Below are the code and all the weights of a small trained network. Each question names an input and a target symbol and asks about switching units off, where a switched-off unit gives its printed mean instead of its output.

import numpy as np


def w(rows, s, z=0):
    codes = np.array(rows[::2]) - 128.0
    scale = np.full(codes.shape[1], s)
    scale[-1] = z or s
    return codes * scale


def f(y):
    return np.maximum(y, 0)


def softmax(a):
    e = np.exp(a - a.max(-1, keepdims=True))
    return e / e.sum(-1, keepdims=True)


def log_softmax(a):
    a = a - a.max(-1, keepdims=True)
    return a - np.log(np.exp(a).sum(-1, keepdims=True))


def net(x, mask):
    ids = ['ΛΦγδεζξ'.index(c) for c in x.split()]
    T = len(ids)
    res = E[ids] + P[:T]
    u = 0
    for l in range(2):
        r = res
        for j in range(2):
            rows = slice(3 * j, 3 * j + 3)
            q, k, v = (r @ M[l][rows].T for M in (Q, K, V))
            z = softmax(np.where(np.tri(T) > 0, q @ k.T / 3**0.5, -1e9)) @ v
            o = O[l][rows]
            res = res + np.where(mask[u + j], z, o[:, -1]) @ o[:, :-1]
        u += 2
        y = f(res @ A[l][:, :-1].T + A[l][:, -1])
        res = res + np.where(mask[u : u + 12], y, B[l][:, -1]) @ B[l][:, :-1]
        u += 12
    return log_softmax(res[-1] @ U[:, :-1].T + U[:, -1])


Q, K, V, O, A, B = {}, {}, {}, {}, {}, {}
E = w([
[10,110,15,138,188,197,57],'Λ',
[185,115,144,76,125,12,104],'Φ',
[120,212,201,176,71,61,39],'γ',
[164,85,180,203,126,38,167],'δ',
[84,203,217,254,87,114,167],'ε',
[86,107,208,82,140,41,221],'ζ',
[87,234,222,8,164,91,107],'ξ',
],0.0097)
P = w([
[83,72,133,142,221,2,68],'0',
[199,144,137,132,171,164,196],'1',
[176,147,142,123,146,147,177],'2',
[139,141,140,113,128,122,169],'3',
[115,127,128,114,121,89,170],'4',
[104,121,127,98,105,85,166],'5',
[87,121,133,105,101,80,155],'6',
[74,120,129,97,99,72,144],'7',
],0.0069)
Q[0] = w([
[1,116,195,166,197,54,202],'0.h1',
[96,130,132,154,225,116,82],'0.h1',
[199,154,48,110,85,188,21],'0.h1',
[77,96,81,131,77,61,93],'0.h2',
[165,104,113,113,100,175,159],'0.h2',
[172,115,101,104,187,187,168],'0.h2',
],0.0069)
K[0] = w([
[59,61,92,130,248,138,77],'0.h1',
[109,92,132,112,155,92,119],'0.h1',
[185,121,200,119,62,118,183],'0.h1',
[121,128,112,115,118,179,132],'0.h2',
[124,146,166,104,119,114,143],'0.h2',
[167,123,188,131,85,101,124],'0.h2',
],0.011)
V[0] = w([
[140,119,150,255,116,118,146],'0.h1',
[192,170,192,111,127,103,9],'0.h1',
[151,78,245,68,178,44,173],'0.h1',
[48,67,6,139,139,213,144],'0.h2',
[155,161,231,157,103,77,217],'0.h2',
[174,91,126,125,167,125,81],'0.h2',
],0.0062)
O[0] = w([
[152,71,174,131,152,36,45,135],'0.h1',
[65,158,34,153,20,55,53,124],'0.h1',
[253,167,11,106,139,101,58,255],'0.h1',
[176,38,128,11,23,237,74,41],'0.h2',
[191,194,183,169,226,51,193,225],'0.h2',
[114,85,84,181,127,97,129,121],'0.h2',
],0.0058,0.0055)
A[0] = w([
[150,212,129,185,90,132,148,47],'0.n1',
[109,80,146,188,120,95,156,105],'0.n2',
[55,98,178,197,149,99,140,2],'0.n3',
[196,185,127,63,153,160,93,171],'0.n4',
[94,91,151,2,105,190,180,115],'0.n5',
[62,33,114,45,87,163,174,101],'0.n6',
[66,119,116,66,65,219,82,54],'0.n7',
[129,69,152,131,147,96,140,106],'0.n8',
[130,150,188,128,193,103,192,61],'0.n9',
[131,124,162,56,103,108,100,94],'0.n10',
[193,77,193,62,65,111,103,162],'0.n11',
[125,137,138,159,74,167,140,21],'0.n12',
],0.0082,0.0027)
B[0] = w([
[100,148,134,10,127,94,185,170],'0.n1',
[177,100,152,144,82,111,67,173],'0.n2',
[119,105,220,155,185,67,82,168],'0.n3',
[34,123,132,149,50,56,131,162],'0.n4',
[134,112,145,38,155,117,28,170],'0.n5',
[157,40,134,5,159,63,117,167],'0.n6',
[254,93,184,82,128,48,137,147],'0.n7',
[177,112,138,168,170,82,129,168],'0.n8',
[186,182,202,128,112,170,131,254],'0.n9',
[120,184,109,168,94,157,166,140],'0.n10',
[26,148,26,162,75,92,192,148],'0.n11',
[109,118,168,112,183,190,94,130],'0.n12',
],0.0064,0.0096)
Q[1] = w([
[197,136,179,115,194,60,187],'1.h1',
[136,114,122,61,166,74,123],'1.h1',
[147,157,128,243,122,142,141],'1.h1',
[95,150,105,207,52,240,152],'1.h2',
[141,33,92,72,2,194,103],'1.h2',
[94,98,153,91,143,192,142],'1.h2',
],0.01)
K[1] = w([
[99,57,133,149,149,132,106],'1.h1',
[107,93,67,120,184,131,82],'1.h1',
[134,123,188,177,104,93,155],'1.h1',
[168,126,171,90,2,146,179],'1.h2',
[191,167,116,143,70,55,121],'1.h2',
[146,198,156,127,177,99,171],'1.h2',
],0.013)
V[1] = w([
[69,122,55,116,84,140,128],'1.h1',
[56,183,168,201,127,101,149],'1.h1',
[114,105,228,110,110,67,137],'1.h1',
[165,110,254,191,63,129,50],'1.h2',
[10,131,93,159,93,86,51],'1.h2',
[211,20,37,201,126,113,87],'1.h2',
],0.007)
O[1] = w([
[134,171,117,118,115,81,141,2],'1.h1',
[88,105,150,146,123,110,78,133],'1.h1',
[154,56,105,155,126,169,105,243],'1.h1',
[73,55,160,113,106,118,57,176],'1.h2',
[136,136,60,170,2,184,119,147],'1.h2',
[77,44,91,204,152,107,199,197],'1.h2',
],0.0096,0.0091)
A[1] = w([
[176,145,153,75,168,160,107,4],'1.n1',
[113,2,137,155,172,74,128,120],'1.n2',
[144,155,26,156,96,58,197,106],'1.n3',
[43,125,132,137,190,105,136,75],'1.n4',
[90,136,117,89,119,94,115,146],'1.n5',
[24,128,77,127,197,89,96,201],'1.n6',
[115,126,108,142,228,135,197,68],'1.n7',
[108,164,137,123,86,152,238,122],'1.n8',
[65,183,62,178,206,201,93,142],'1.n9',
[92,130,113,150,39,172,119,64],'1.n10',
[89,129,37,94,110,88,149,133],'1.n11',
[149,95,147,92,107,159,144,126],'1.n12',
],0.0077,0.0043)
B[1] = w([
[83,141,90,215,80,89,133,148],'1.n1',
[110,217,124,129,104,184,149,252],'1.n2',
[1,130,114,119,180,133,94,161],'1.n3',
[173,115,115,137,87,153,169,154],'1.n4',
[122,166,166,152,131,156,179,140],'1.n5',
[217,113,163,127,134,174,183,167],'1.n6',
[124,127,122,126,72,91,49,170],'1.n7',
[119,118,53,59,175,146,65,146],'1.n8',
[244,82,82,21,128,151,104,139],'1.n9',
[205,99,129,137,77,42,111,148],'1.n10',
[115,118,176,163,159,86,153,150],'1.n11',
[102,132,96,127,162,141,112,148],'1.n12',
],0.0079,0.018)
U = w([
[156,105,76,98,155,170,107,183],'Λ',
[46,120,109,145,162,101,125,85],'Φ',
[129,108,124,131,69,85,118,17],'γ',
[113,158,140,174,85,194,218,175],'δ',
[84,120,168,109,146,164,68,38],'ε',
[183,122,195,117,193,32,159,253],'ζ',
[118,254,106,107,90,180,124,62],'ξ',
],0.0061,0.002)

Each question gives the input, a string of symbols that net reads in full, and the target symbol t.
The units are the heads (3 rows each of Q, K, V and O) and the neurons (one row each of A and B). Each row of codes is followed by its name. A weight is (code - 128) times the scale printed after its matrix; where a second scale follows, it is the last column's (O, A, B and U).
mask holds one flag per unit, layer by layer, with each layer's heads first. A switched-off unit (its flag False) gives its mean, the last column of its rows in O or B, instead of its output. The means were averaged over made-up inputs and are rounded, as every weight is.
A unit's drop is (log p(t) with every unit on - log p(t) with that unit switched off) / (log p(t) with every unit on - log p(t) with every unit switched off).
The circuit of an input: a set's keep is (log p(t) with only the set's units on - log p(t) with every unit switched off) / (log p(t) with every unit on - log p(t) with every unit switched off). Starting from the 12 units with the biggest drops (on a tie, the unit counted first), units are removed one at a time, each time the one whose removal leaves the highest keep (on an exact tie, the one counted first), for as long as the keep stays at least 0.8.
units of the circuit, in order: the units of the circuit, biggest drop first
unit that matters most: the unit with the biggest drop
k most important neurons: the k neurons with the biggest drops, biggest first
k most important neurons of layer l: the k neurons of layer l with the biggest drops, biggest first
heads that matter: for each layer, one digit per head in row order, 1 if its drop is at least 0.15 and else 0, layers parted by /
input γ ε γ ζ δ ζ, target γ: units of the circuit, in order -> (1.h2 0.h1 1.n10)
input δ ζ ζ ξ ζ ξ, target δ: heads that matter -> 10 / 01
input ξ ξ Φ δ, target ξ: units of the circuit, in order -> (0.h1 1.h2)
input Φ Λ δ ζ Λ ξ, target Φ: 4 most important neurons -> (0.n9 1.n2 0.n11 1.n3)
input ζ ζ ζ ξ, target ζ: units of the circuit, in order -> (1.n2 1.h2)
input ξ ζ γ δ Φ, target ξ: units of the circuit, in order -> (1.h2 0.h1)
input ξ ζ ε ζ, target ξ: units of the circuit, in order -> (1.h2 0.h1)
input Λ γ δ ξ, target ξ: 2 most important neurons -> (0.n2 0.n7)
input ξ ζ δ ζ Φ γ, target ξ: unit that matters most -> 1.h2
input δ Λ δ Φ Λ, target δ: heads that matter -> 11 / 01
input ζ ζ Φ Λ γ ε δ ε, target ε: units of the circuit, in order -> (0.h2 0.h1 1.h2 1.h1)
input ζ ζ Φ ζ ε, target ζ: heads that matter -> 11 / 01
input ζ ζ ζ ζ Λ, target Λ: units of the circuit, in order -> (1.n9 1.n2 1.h2 0.n9)
input δ ζ δ ζ ζ, target δ: unit that matters most -> 1.n2
input ε Λ δ ζ Λ ζ, target ε: units of the circuit, in order -> (0.h2 0.h1 1.h2)
input Λ ξ δ ζ ζ Λ ξ Φ, target Λ: heads that matter -> 11 / 10
input δ δ Λ δ Λ ζ δ γ, target δ: 2 most important neurons of layer 1 -> (1.n2 1.n5)
input Λ Λ ζ ξ, target Λ: 3 most important neurons -> (0.n7 0.n6 1.n2)
input δ Λ ε, target ε: units of the circuit, in order -> (0.h1 0.h2 1.h2 1.h1)
input Λ δ Λ ζ ζ ξ, target Λ: heads that matter -> 11 / 10
input Φ ζ ε, target Φ: unit that matters most -> 0.h1
input Λ Λ δ Λ, target Λ: units of the circuit, in order -> (1.h1 0.n7 0.h2 0.n6)
input ζ ζ ξ γ ζ Λ γ, target γ: 2 most important neurons of layer 1 -> (1.n10 1.n2)
input γ ξ ζ ξ ζ, target γ: 2 most important neurons -> (1.n10 0.n9)
